Below are the code and all the weights of a small trained network. Each question names an input and a class and asks about switching units off, where a switched-off unit gives its printed mean instead of its output.

import numpy as np


def w(rows, s, z=0):
    codes = np.array(rows[::2]) - 128.0
    scale = np.full(codes.shape[1], s)
    scale[-1] = z or s
    return codes * scale


def f(y):
    return np.maximum(y, 0)


def log_softmax(a):
    a = a - a.max(-1, keepdims=True)
    return a - np.log(np.exp(a).sum(-1, keepdims=True))


def net(x, mask):
    res = np.array(x, float).reshape(1, 2) / 4 @ E
    y = f(res @ A[0][:, :-1].T + A[0][:, -1])
    res = res + np.where(mask, y, B[0][:, -1]) @ B[0][:, :-1]
    return log_softmax(res[-1] @ U[:, :-1].T + U[:, -1])


A, B = {}, {}
E = w([
[134,15,95,221,61,8,94,101],'x0',
[66,164,191,165,182,85,13,211],'x1',
],0.012)
A[0] = w([
[82,196,73,87,164,165,142,81,183],'neuron 0',
[154,78,94,173,64,108,80,141,101],'neuron 1',
[225,178,47,142,50,123,225,148,147],'neuron 2',
[125,187,162,166,113,67,38,192,89],'neuron 3',
[110,255,137,65,144,191,174,130,121],'neuron 4',
[100,96,118,156,104,137,104,113,219],'neuron 5',
[133,186,159,114,70,117,103,104,238],'neuron 6',
[232,69,104,94,54,177,133,70,124],'neuron 7',
[79,101,159,143,114,68,131,73,97],'neuron 8',
[117,57,71,210,55,89,126,125,91],'neuron 9',
[156,176,162,154,112,170,158,181,90],'neuron 10',
[139,74,106,201,123,136,88,103,74],'neuron 11',
[214,98,89,92,97,202,152,75,109],'neuron 12',
[103,135,185,154,135,133,15,181,121],'neuron 13',
[126,86,121,170,94,101,141,113,177],'neuron 14',
[115,133,173,99,176,174,153,118,90],'neuron 15',
[151,169,128,79,222,150,118,135,148],'neuron 16',
[157,80,151,150,141,195,57,86,250],'neuron 17',
[81,137,89,74,146,84,89,137,205],'neuron 18',
[101,160,192,211,212,153,88,186,137],'neuron 19',
],0.0099,0.011)
B[0] = w([
[115,83,135,126,119,74,86,144,217],'neuron 0',
[78,149,111,118,90,98,61,127,193],'neuron 1',
[121,125,160,181,165,109,121,190,224],'neuron 2',
[150,190,133,163,138,134,127,171,207],'neuron 3',
[82,128,113,93,128,91,112,119,253],'neuron 4',
[129,37,105,96,144,139,91,114,197],'neuron 5',
[158,64,123,105,149,159,119,109,204],'neuron 6',
[147,172,178,183,144,136,143,192,218],'neuron 7',
[88,152,122,94,110,138,114,132,167],'neuron 8',
[87,154,130,127,101,87,86,104,221],'neuron 9',
[81,158,117,117,82,115,95,86,158],'neuron 10',
[76,200,113,115,74,113,121,113,169],'neuron 11',
[124,171,189,181,138,146,108,139,212],'neuron 12',
[122,167,165,164,168,124,155,163,219],'neuron 13',
[101,86,150,111,128,90,97,142,201],'neuron 14',
[62,125,122,128,71,115,115,174,173],'neuron 15',
[91,102,87,97,136,70,107,157,208],'neuron 16',
[185,2,124,93,158,127,123,113,211],'neuron 17',
[160,121,138,119,171,148,120,159,188],'neuron 18',
[131,134,171,169,133,120,123,165,222],'neuron 19',
],0.012,0.016)
U = w([
[8,138,100,82,103,96,89,134,83],'0',
[145,194,208,208,178,118,144,167,83],'1',
[184,16,128,74,184,118,118,123,254],'2',
[152,172,105,90,122,104,145,74,101],'3',
[158,123,67,123,131,128,167,106,95],'4',
[157,138,83,117,94,190,163,114,106],'5',
[160,162,89,105,75,160,145,92,110],'6',
[171,156,143,122,170,156,157,56,106],'7',
],0.013,0.009)

Each question gives the input, the list of numbers given to net, and the class t.
The units are the neurons (one row each of A and B). Each row of codes is followed by its name. A weight is (code - 128) times the scale printed after its matrix; where a second scale follows, it is the last column's (A, B and U).
mask holds one flag per neuron, in row order. A switched-off neuron (its flag False) gives its mean, the last column of its row in B, instead of its output. The means were averaged over made-up inputs and are rounded, as every weight is.
A unit's drop is (log p(t) with every unit on - log p(t) with that unit switched off) / (log p(t) with every unit on - log p(t) with every unit switched off).
unit that matters most: the unit with the biggest drop
top k neurons: the k neurons with the biggest drops, biggest first
drop when u is switched off: that unit's drop, to one decimal
input [-7,7], class 0: top 3 neurons : neuron 16; neuron 4; neuron 7
input [-3,-4], class 1: top 3 neurons : neuron 12; neuron 5; neuron 7
input [-2,3], class 2: top 3 neurons : neuron 7; neuron 12; neuron 2
input [-1,-3], class 2: unit that matters most : neuron 13
input [3,4], class 1: top 2 neurons : neuron 3; neuron 13
input [-3,-2], class 2: top 3 neurons : neuron 9; neuron 1; neuron 11
input [2,4], class 1: top 3 neurons : neuron 3; neuron 13; neuron 16
input [0,2], class 2: drop when neuron 2 is switched off : 0.0
input [-1,3], class 2: drop when neuron 7 is switched off : 0.4
input [2,-5], class 1: drop when neuron 7 is switched off : 0.2
input [-3,3], class 2: drop when neuron 1 is switched off : 0.2
